[[ 27  12 -34  25  22 -14  43 -32]
 [-30 -17  36 -37 -16  34 -44  42]
 [-60   2 -14  -3  37 -24 -44  46]
 [ -8   3  20  19 -31 -37 -11  -6]]
|
[[-32  42  46  -6]
 [ 43 -44 -44 -11]
 [-14  34 -24 -37]
 [ 22 -16  37 -31]
 [ 25 -37  -3  19]
 [-34  36 -14  20]
 [ 12 -17   2   3]
 [ 27 -30 -60  -8]]

[[ 16   0   1   1  -7  -4 -15  -7   4  -4 -14]
 [ 14 -14 -26   4  -4 -12   5  10 -44 -33  12]
 [  1 -10 -18  -1   5  -6  13  10 -35 -24  16]
 [ 23 -12 -18  -2  14 -14 -19  -7 -10 -47  -6]
 [ 20 -14 -25   7 -18 -22  30  15 -62 -43  13]
 [ -1  -5 -23   6  -1  -6   2  -2 -16 -27  21]
 [ 14 -13 -20  11 -10 -23  29  11 -38 -51  12]]
|
[[-14  12  16  -6  13  21  12]
 [ -4 -33 -24 -47 -43 -27 -51]
 [  4 -44 -35 -10 -62 -16 -38]
 [ -7  10  10  -7  15  -2  11]
 [-15   5  13 -19  30   2  29]
 [ -4 -12  -6 -14 -22  -6 -23]
 [ -7  -4   5  14 -18  -1 -10]
 [  1   4  -1  -2   7   6  11]
 [  1 -26 -18 -18 -25 -23 -20]
 [  0 -14 -10 -12 -14  -5 -13]
 [ 16  14   1  23  20  -1  14]]

[[ 37 -44  50  61]
 [-59   0  50 -37]
 [-25  37  59  31]
 [ 56  -7  43  12]
 [ 59  58  17 -43]
 [-12   3 -58   9]
 [ 48  57 -30 -24]
 [ 16  52  28 -29]
 [ 45 -40  53 -41]
 [-26  49  26  46]
 [ -9   6 -34  -6]]
|
[[ 61 -37  31  12 -43   9 -24 -29 -41  46  -6]
 [ 50  50  59  43  17 -58 -30  28  53  26 -34]
 [-44   0  37  -7  58   3  57  52 -40  49   6]
 [ 37 -59 -25  56  59 -12  48  16  45 -26  -9]]

[[-21  13  18]
 [ 18  48  18]
 [-43  52 -11]
 [ -9  29 -48]
 [ -4 -69 -21]
 [-47 -45   1]]
|
[[ 18  18 -11 -48 -21   1]
 [ 13  48  52  29 -69 -45]
 [-21  18 -43  -9  -4 -47]]

[[ 29  38   5  -7  10 -19  -2 -62  15  29  64  39  14]
 [ 61  15  28  -1   9  -8  -6  -5  31  61  55 -32  12]
 [ 17  10  44 -26   2 -11 -36  33 -63  17  57   3   5]]
|
[[ 14  12   5]
 [ 39 -32   3]
 [ 64  55  57]
 [ 29  61  17]
 [ 15  31 -63]
 [-62  -5  33]
 [ -2  -6 -36]
 [-19  -8 -11]
 [ 10   9   2]
 [ -7  -1 -26]
 [  5  28  44]
 [ 38  15  10]
 [ 29  61  17]]

[[ 53  19  34  53  39   8  27]
 [ 13  22 -22 -46  -1  21  40]
 [-30  53  46  15 -39   9 -44]
 [ 18  50  33  50 -47  43 -33]]
|
[[ 27  40 -44 -33]
 [  8  21   9  43]
 [ 39  -1 -39 -47]
 [ 53 -46  15  50]
 [ 34 -22  46  33]
 [ 19  22  53  50]
 [ 53  13 -30  18]]

[[ -1  -2   2  -1  -6  -2   0  -4   0  -4   0   0]
 [  3  -1  -6  10  15  11   2  14  -2   7  -3   0]
 [ 16   7  11  -4 -11  -3  12 -16   7  10  10   8]
 [ -3  -8 -10  -4  -2  -2  -6  -5  -9  -2  -9  -7]
 [  3  -6 -28   6  30  14  -2  20 -12  18 -14 -10]
 [  7 -14  42  32 -34  16   2 -14   9 -28   9  13]
 [ 26 -53   9  50 -28  41 -12 -36 -28  -9 -28 -10]
 [ -6  -1  18  -3 -24 -10   0 -11   7 -19   7   5]]
|
[[  0   0   8  -7 -10  13 -10   5]
 [  0  -3  10  -9 -14   9 -28   7]
 [ -4   7  10  -2  18 -28  -9 -19]
 [  0  -2   7  -9 -12   9 -28   7]
 [ -4  14 -16  -5  20 -14 -36 -11]
 [  0   2  12  -6  -2   2 -12   0]
 [ -2  11  -3  -2  14  16  41 -10]
 [ -6  15 -11  -2  30 -34 -28 -24]
 [ -1  10  -4  -4   6  32  50  -3]
 [  2  -6  11 -10 -28  42   9  18]
 [ -2  -1   7  -8  -6 -14 -53  -1]
 [ -1   3  16  -3   3   7  26  -6]]
